Facts:
j111 {siplok=j202, skegi=a, bolek=e, vibrur=j322}
j113 {siplok=j326, vibrur=j649}
j116 {siplok=j915, skegi=b, bolek=d, vibrur=j507}
j118 {siplok=j207}
j121 {vibrur=j706}
j125 {skegi=b, bolek=d, vibrur=j93}
j141 {skegi=b, bolek=e, vibrur=j286}
j144 {vibrur=j859}
j149 {siplok=j292, skegi=b, bolek=c, vibrur=j829}
j150 {siplok=j762, skegi=b, bolek=c, vibrur=j171}
j156 {vibrur=j326}
j162 {skegi=b, bolek=d, vibrur=j515}
j170 {skegi=a, bolek=d, vibrur=j525}
j182 {siplok=j479, skegi=b, bolek=e, vibrur=j345}
j197 {siplok=j819, skegi=b, bolek=c, vibrur=j507}
j198 {skegi=a, bolek=e, vibrur=j750}
j201 {skegi=a, bolek=e, vibrur=j14}
j202 {skegi=b, bolek=d, vibrur=j534}
j205 {skegi=a, bolek=c, vibrur=j118}
j206 {skegi=b, bolek=e, vibrur=j780}
j207 {siplok=j648, skegi=a, bolek=e, vibrur=j242}
j208 {skegi=b, bolek=e, vibrur=j93}
j212 {skegi=a, bolek=e, vibrur=j859}
j214 {siplok=j983, skegi=b, bolek=c, vibrur=j989}
j216 {vibrur=j858}
j219 {skegi=b, bolek=c, vibrur=j118}
j222 {skegi=b, bolek=d, vibrur=j652}
j224 {siplok=j431, skegi=a, bolek=c, vibrur=j507}
j232 {skegi=b, bolek=d, vibrur=j397}
j237 {siplok=j667, skegi=a, bolek=c, vibrur=j286}
j242 {siplok=j150, vibrur=j14}
j246 {skegi=a, bolek=c, vibrur=j355}
j250 {skegi=a, bolek=e, vibrur=j78}
j253 {vibrur=j858}
j254 {siplok=j205, skegi=b, bolek=d, vibrur=j534}
j265 {skegi=a, bolek=c, vibrur=j322}
j275 {siplok=j412, skegi=a, bolek=d, vibrur=j404}
j282 {skegi=a, bolek=e, vibrur=j649}
j286 {siplok=j49, vibrur=j706}
j292 {siplok=j419, skegi=a, bolek=e, vibrur=j780}
j298 {skegi=a, bolek=c, vibrur=j253}
j304 {siplok=j67, skegi=b, bolek=d, vibrur=j171}
j322 {vibrur=j858}
j323 {siplok=j649, skegi=a, bolek=d, vibrur=j829}
j345 {vibrur=j118}
j346 {vibrur=j171}
j348 {siplok=j182, skegi=b, bolek=e, vibrur=j859}
j350 {vibrur=j334}
j352 {siplok=j254, skegi=b, bolek=e, vibrur=j814}
j355 {siplok=j719, vibrur=j326}
j359 {skegi=b, bolek=e, vibrur=j859}
j367 {siplok=j533, skegi=b, bolek=c, vibrur=j507}
j392 {siplok=j348, skegi=a, bolek=c, vibrur=j534}
j394 {siplok=j515, skegi=a, bolek=d, vibrur=j93}
j397 {vibrur=j241}
j404 {siplok=j672}
j407 {skegi=a, bolek=c, vibrur=j242}
j412 {siplok=j472, skegi=b, bolek=c, vibrur=j507}
j419 {siplok=j806, skegi=b, bolek=e, vibrur=j355}
j424 {vibrur=j171}
j431 {siplok=j601, skegi=b, bolek=e, vibrur=j345}
j441 {siplok=j930, skegi=a, bolek=c, vibrur=j515}
j453 {vibrur=j118}
j460 {skegi=a, bolek=c, vibrur=j515}
j466 {skegi=a, bolek=c, vibrur=j171}
j470 {siplok=j808, skegi=a, bolek=c, vibrur=j706}
j472 {siplok=j786, skegi=b, bolek=e, vibrur=j904}
j473 {siplok=j963, skegi=b, bolek=d, vibrur=j935}
j479 {siplok=j78, skegi=a, bolek=e, vibrur=j350}
j486 {skegi=b, bolek=c, vibrur=j634}
j488 {skegi=b, bolek=d, vibrur=j326}
j49 {siplok=j404, skegi=b, bolek=d, vibrur=j326}
j493 {siplok=j82, skegi=b, bolek=d, vibrur=j404}
j496 {siplok=j904, skegi=b, bolek=d, vibrur=j525}
j497 {skegi=b, bolek=c, vibrur=j424}
j500 {siplok=j966, skegi=b, bolek=e, vibrur=j216}
j507 {vibrur=j171}
j513 {skegi=a, bolek=d, vibrur=j829}
j514 {skegi=b, bolek=c, vibrur=j121}
j515 {siplok=j634, vibrur=j634}
j521 {skegi=b, bolek=e, vibrur=j144}
j525 {vibrur=j935}
j526 {siplok=j392, skegi=a, bolek=c, vibrur=j241}
j533 {siplok=j816, skegi=a, bolek=d, vibrur=j649}
j536 {siplok=j603, skegi=b, bolek=d, vibrur=j253}
j537 {siplok=j500, vibrur=j326}
j543 {vibrur=j668}
j55 {siplok=j125, skegi=b, bolek=c, vibrur=j241}
j567 {skegi=a, bolek=d, vibrur=j397}
j569 {skegi=b, bolek=c, vibrur=j144}
j578 {skegi=b, bolek=c, vibrur=j904}
j593 {skegi=b, bolek=e, vibrur=j858}
j60 {skegi=b, bolek=d, vibrur=j941}
j601 {siplok=j60, skegi=b, bolek=c, vibrur=j515}
j603 {siplok=j355}
j608 {siplok=j224, skegi=b, bolek=c, vibrur=j991}
j634 {siplok=j521}
j644 {skegi=a, bolek=e, vibrur=j780}
j648 {siplok=j706, skegi=a, bolek=c, vibrur=j989}
j649 {siplok=j473}
j652 {vibrur=j583}
j657 {skegi=a, bolek=e, vibrur=j216}
j667 {skegi=b, bolek=c, vibrur=j780}
j668 {siplok=j514}
j67 {siplok=j55, skegi=a, bolek=c, vibrur=j322}
j672 {siplok=j921, skegi=a, bolek=d, vibrur=j603}
j681 {skegi=a, bolek=e, vibrur=j286}
j706 {siplok=j726}
j707 {skegi=a, bolek=d, vibrur=j652}
j708 {siplok=j286, skegi=b, bolek=c, vibrur=j649}
j719 {siplok=j304, skegi=a, bolek=d, vibrur=j144}
j726 {siplok=j232, skegi=b, bolek=c, vibrur=j814}
j731 {skegi=a, bolek=c, vibrur=j345}
j737 {skegi=b, bolek=d, vibrur=j989}
j740 {skegi=a, bolek=c, vibrur=j253}
j750 {siplok=j118, vibrur=j118}
j751 {siplok=j820, skegi=a, bolek=e, vibrur=j156}
j753 {siplok=j493, skegi=a, bolek=c, vibrur=j350}
j758 {siplok=j394, skegi=b, bolek=c, vibrur=j118}
j76 {skegi=a, bolek=e, vibrur=j144}
j762 {siplok=j298, skegi=b, bolek=c, vibrur=j858}
j78 {siplok=j758, vibrur=j404}
j780 {vibrur=j326}
j786 {siplok=j526, skegi=a, bolek=e, vibrur=j537}
j804 {siplok=j497, skegi=b, bolek=d, vibrur=j507}
j806 {siplok=j936, skegi=a, bolek=c, vibrur=j14}
j808 {siplok=j751, skegi=a, bolek=d, vibrur=j935}
j814 {vibrur=j534}
j816 {siplok=j753, skegi=b, bolek=d, vibrur=j404}
j818 {skegi=a, bolek=d, vibrur=j121}
j819 {siplok=j237, skegi=b, bolek=c, vibrur=j253}
j82 {siplok=j578, skegi=a, bolek=d, vibrur=j93}
j820 {skegi=b, bolek=c, vibrur=j543}
j829 {vibrur=j384}
j859 {siplok=j197}
j881 {skegi=b, bolek=c, vibrur=j253}
j9 {skegi=b, bolek=d, vibrur=j543}
j904 {siplok=j470, vibrur=j404}
j913 {siplok=j242, skegi=b, bolek=c, vibrur=j706}
j915 {siplok=j829, skegi=b, bolek=c, vibrur=j829}
j921 {siplok=j750, skegi=a, bolek=d, vibrur=j904}
j929 {skegi=a, bolek=c, vibrur=j634}
j93 {vibrur=j935}
j930 {skegi=b, bolek=c, vibrur=j350}
j936 {skegi=b, bolek=e, vibrur=j515}
j941 {vibrur=j14}
j952 {skegi=b, bolek=c, vibrur=j941}
j953 {skegi=b, bolek=e, vibrur=j991}
j963 {skegi=b, bolek=e, vibrur=j241}
j966 {skegi=b, bolek=c, vibrur=j649}
j978 {siplok=j149, skegi=b, bolek=e, vibrur=j144}
j983 {siplok=j111, skegi=a, bolek=c, vibrur=j93}
j989 {vibrur=j583}
j991 {vibrur=j858}

Known rows:
[ 17   4  10  -3   2  -6 -11  12  -5   5  -6  14  -6   0  -1  -2  -5   4
   5  -1   4   4 -19 -17   5  13   2   8  -4   1   9  -7] -> j829
[ -6  -8  -5  -5   2   0  -1  -4   4  -1  -1 -24   1   4  -2   2   1  12
   2  -1  -2 -13  10  -7  -8   5  -1  -1   0  -1   9  21] -> j352
[ -6  12   9  -7  -1  -9 -13   2  -5   1   2  31   5   4  -4  -3  15   5
   4   1   7  10  -7 -14   5   4   0   7   0  -3   4   8] -> j780
[-13  12   5  -5   8   2  -2  -3   4   8 -10 -22  -9   7  -1  -3  -9   8
  -1  -3  -3  -2   0   7  -1  19   9  -2  -3  -2  -1   0] -> j963
[ 11   4   2  -1  -3  -6 -13   5  -6  10   3  21   0   3  -2  -4   4   3
   4   0   3   3  -9 -16   1   5   6   7  -1  -4   9  -2] -> j652
[  7   8   7  -7  -2 -15   5   2   3  -8  -4   1  -2   0  -3  -9   6  -2
  -7  -5   2   5   5   8   5 -11   0  -3   4   0   3  11] -> j488
[ -6   4   0  -5   8   1   1  -3   4   0  -7 -27  -3   5  -2   0  -5  12
   1  -3  -3  -8   1   1  -5  12   3   0  -2  -1   4   9] -> j359
[  3  -1  -3  -1 -14   4   7   3   0  -9   1 -12  -2  -2   2  -4   3 -12
   2  -4   0  -3   0  -1   5  -8   1   4 -13  -1  -1  -1] -> j731
[ 13   3  -7  -1   1  -5 -11   3  -5   1   9  10  10   1  -3  -7  10   7
   1  -3   1   1 -15 -17  -1   1   4   9   0  -5  10   2] -> j859
[ 15   6  -1  -4  -2 -13   5   2   3  -3  -2  -4  -4  -1  -2 -13   1  -1
 -11  -7  -2   2   2  10   3  -9   5  -3   3  -1   6   4] -> j672
[ -4  -7  -7  -7 -15   5  13   0   3  -5  11   3  -8   0   4  -1   8 -10
  -1  -6   0  -4  -4  -4  10  -6  13   4  -8   1  -1   8] -> j412
[-21   7   3  -8   6  -1  -5  -6   4  -2  -2 -21   0   6  -2  -1   3  12
  -1  -1   0  -1   3   2  -2  12   1  -1  -1  -1   2  17] -> j786
[ -7   2   0  -5   7   1  -1  -3   3   2  -5 -24  -5   6  -1   0  -5  11
   0  -2  -3  -7   2   1  -5  13   2  -1  -3  -1   5   9] -> j681
[  0   0  -6  -2 -19   2   6   1  -1  -9  -2 -10  -1  -5   2  -3   5 -10
   5  -2   0  -5   7  -3   5 -10   3   3 -11   0  -1   5] -> j470
[ 10   3   1  -2  -3  -6 -12   5  -6  10   3  22   0   2  -2  -4   5   3
   4   0   3   3  -8 -16   1   5   6   7  -1  -4   9  -1] -> j350
[ 10 -15 -10  -3  -9 -12   4   6   0  -1  -1  -4   2  -1  -2 -12   6  -1
 -13  -3  -2  -4  14   0   2 -15  -1  -5   7   0  11  19] -> j496
[ 11   8  -3  -1  -1  -5 -13   3  -7   8   6  21   2   2  -3  -7   6   5
   1  -2   1   3 -12 -13   0   5   7   7  -1  -5   9  -2] -> j286
[  0  -4   0  -1 -10   4   9   5   3  -7   0 -28   2  -2   2  -5   3 -14
   4  -5   1  -2  -2  -2   7  -9   4   4 -10  -1  -4  -1] -> j601
[ -3 -23  -2  -3 -20   5  19  15  -3  -1 -10  17   1   1   2   5  -3 -10
  -3   1   2  -9  13  -6   5 -11 -11   3  -8  -1   1   7] -> j983

Rows:
No name comes twice in this set of rows, the named rows included.
[  6  -4   0  -2  -2 -10   4   8   1   7  -4  -6  -3   4  -2 -15   0  -5
 -16  -6  -2   4   5  10   7  -7   5  -5   6  -2   4   2] : j473
[ 16  -4  -7  -3  -1 -12   4   0   3  -6   6 -13   4   0  -2 -12   8  -2
 -11  -8  -3  -2   4   4   0 -16   2  -3   6  -3   9  12] : j275
[ 19  -1  -3  -8  -8 -14   8   1   3  -6  -2   7 -14  -3   0  -6   1   0
  -7  -5   0  -4   4   1   5  -8   9  -3   4   4   9  14] : j304
[-12   4   3  -6 -14   1   7   2   1 -14   0  -2   3  -1   2  -3  11  -9
   2  -3   3   3   2   0   9  -9  -3   4 -11  -1  -5   6] : j246
[ -3  -7 -11  -3 -13   5   6   1   1 -12  10  -9   8  -1   2  -7  11  -7
  -4  -6  -2  -3  -3  -1   4 -12  -2   5 -10  -3   1   6] : j708
[ -7 -11  -4  -4 -17   3   4   4   8  -1  14 -21  12  -4   1  -5   5 -14
   0  -6  -1  -5   1  -1   5 -11  -3   8  -9  -1   4   3] : j608
[ 24   7  -4  -3  -5 -15   7   1   2 -12 -10 -16  -3  -7  -2 -10   1   2
  -3  -5  -2  -4   6   3   2 -12   5  -2   3   2   7   9] : j719
[  0 -14   9   0  -9   1  -5  10   6  -6  -2 -70  -5  -5   4  -6   0 -21
  11  -4   4   0  -4 -12  15  -2   8   3 -10   6  -2   3] : j966
[ -3 -13  -1  -7 -12   5  14   4   5  -3  10  -4  -9   2   5   2   6 -14
   0  -7   1  -4  -5  -6  11  -6  12   4  -7   2  -2   7] : j224
[ 10  -7  -4  -3 -10 -13   3   6  -1   2 -10  -5  -5  -2  -2 -11   0  -2
 -10  -2  -1  -2  14   3   5 -10   3  -6   6   1   8  12] : j808
[  5   7   1  -1   0  -5 -12   4  -5  14   6  20   2   5  -3  -7   6   2
   0  -2   2   6 -11 -11   2   6   9   7   0  -6   7  -5] : j649
[  0  11   4  -6  -5 -10 -16   2  -6  -3   1  29   3  -1  -3  -3  13   7
   6   3   6   6  -6 -18   4   3   0   7  -1   0   8  13] : j355
[ -5   6   4  -7 -25   0   7   6   6   1  -6   1  -2 -10   1  -3 -10 -10
   5  -3   1  -5   5   4   8   0  -1   8 -15   3   0  -8] : j298
[ 10  -4   0  -3 -11 -13   2  10  -3   4 -21  -3 -12  -4   0 -14  -8  -1
 -11  -1  -1   1  11   3  10  -1   4  -7   2   4   5   7] : j125

Now the same elements, written a new way:
Known rows:
[-25  11   5 -11   4 -18 -26 -14   6  -9  13  -3  10] -> j806
[-12   5  16  -1  -1 -36  -4 -42 -12 -10  14 -10  27] -> j521
[-13 -18  14 -26  19  -9  -7 -33 -12 -43 -13  -7  -5] -> j144
[-27  16  12   5 -13 -19  -4 -23 -12 -17  20   3  20] -> j292
[-24   6  20 -43 -12 -25 -20 -30 -20 -11  18   5  10] -> j125
[-11  25  11 -13  14 -25 -21 -13  -1  -5   5 -10  16] -> j726
[-14 -18  10 -31  18  -8  -3 -29 -13 -39 -11  -8  -7] -> j814
[-19  19   7 -17   0 -22 -24 -14  13  -3  -1  -6  18] -> j224
[-21  13   3 -16  12 -15 -16 -13  -2   1  14  -5   9] -> j608
[-14 -19   7 -37  25  -3  10 -28 -22 -29  -9  -7  -8] -> j991
[-21  15   6 -11   7 -20 -26 -14   5  -6  12  -5  10] -> j214
[-14 -18  10 -31  18  -8  -3 -29 -13 -39 -11  -7  -7] -> j941
[-10  19   5 -14  -4 -11 -25 -10  16  10  14   2  27] -> j412
[-11  -4   0 -20   8 -30 -14 -24   1   2  15 -13  10] -> j514
[-23  16  13   3 -11 -20  -5 -24 -11 -15  20   2  22] -> j751
[-11  -4   1 -19   8 -30 -15 -25   1   1  14 -13  11] -> j460
[-34   7  18   0  23 -11 -29 -28  -3 -58 -33  -6 -23] -> j515
[-23  -1  11 -19  12   1  -5 -16 -11 -45 -11   0 -15] -> j537
[-13   6  22 -29 -15 -25  -9 -38 -22 -13   6   3   7] -> j488

Rows:
No name comes twice in this set of rows, the named rows included.
[-22  21  20   5  -6 -20 -16 -27  -8 -19  17   4  30] : j431
[-27  11   5  -9   2 -16 -29 -14   7 -12  13  -1  10] : j470
[ -9  15   2   0  -1  -1 -32  -5  15  17  37  12  23] : j526
[-19  14   7  -9   7 -22 -27 -17   5  -6  11  -5  11] : j441
[-10  17   2   4   0  -4 -34  -7  16  15  33   9  19] : j392
[-24  24  29 -32  -6 -10 -16 -29 -24 -12   4  12  12] : j536
[ -8  19  10  11 -17  -3  -9 -16  -3   9  44  16  37] : j786
[-28  -3  15 -36  14  -2 -12 -14  -6 -43  -9   1 -11] : j603
[-20   8  22 -36 -11 -24 -20 -33 -21 -15  12   5  12] : j170
[-44  14  22 -21 -22  -6 -37 -24 -15 -35  13  20  10] : j82
[-30   4  17  -9  21  -7 -23 -25  -5 -54 -27  -5 -18] : j634
[-27   8   2 -40   9 -21 -12  -8   1  10  22  -5   3] : j67
[-24  10   5 -28   4 -25 -23 -10   7   0  18  -6   7] : j55

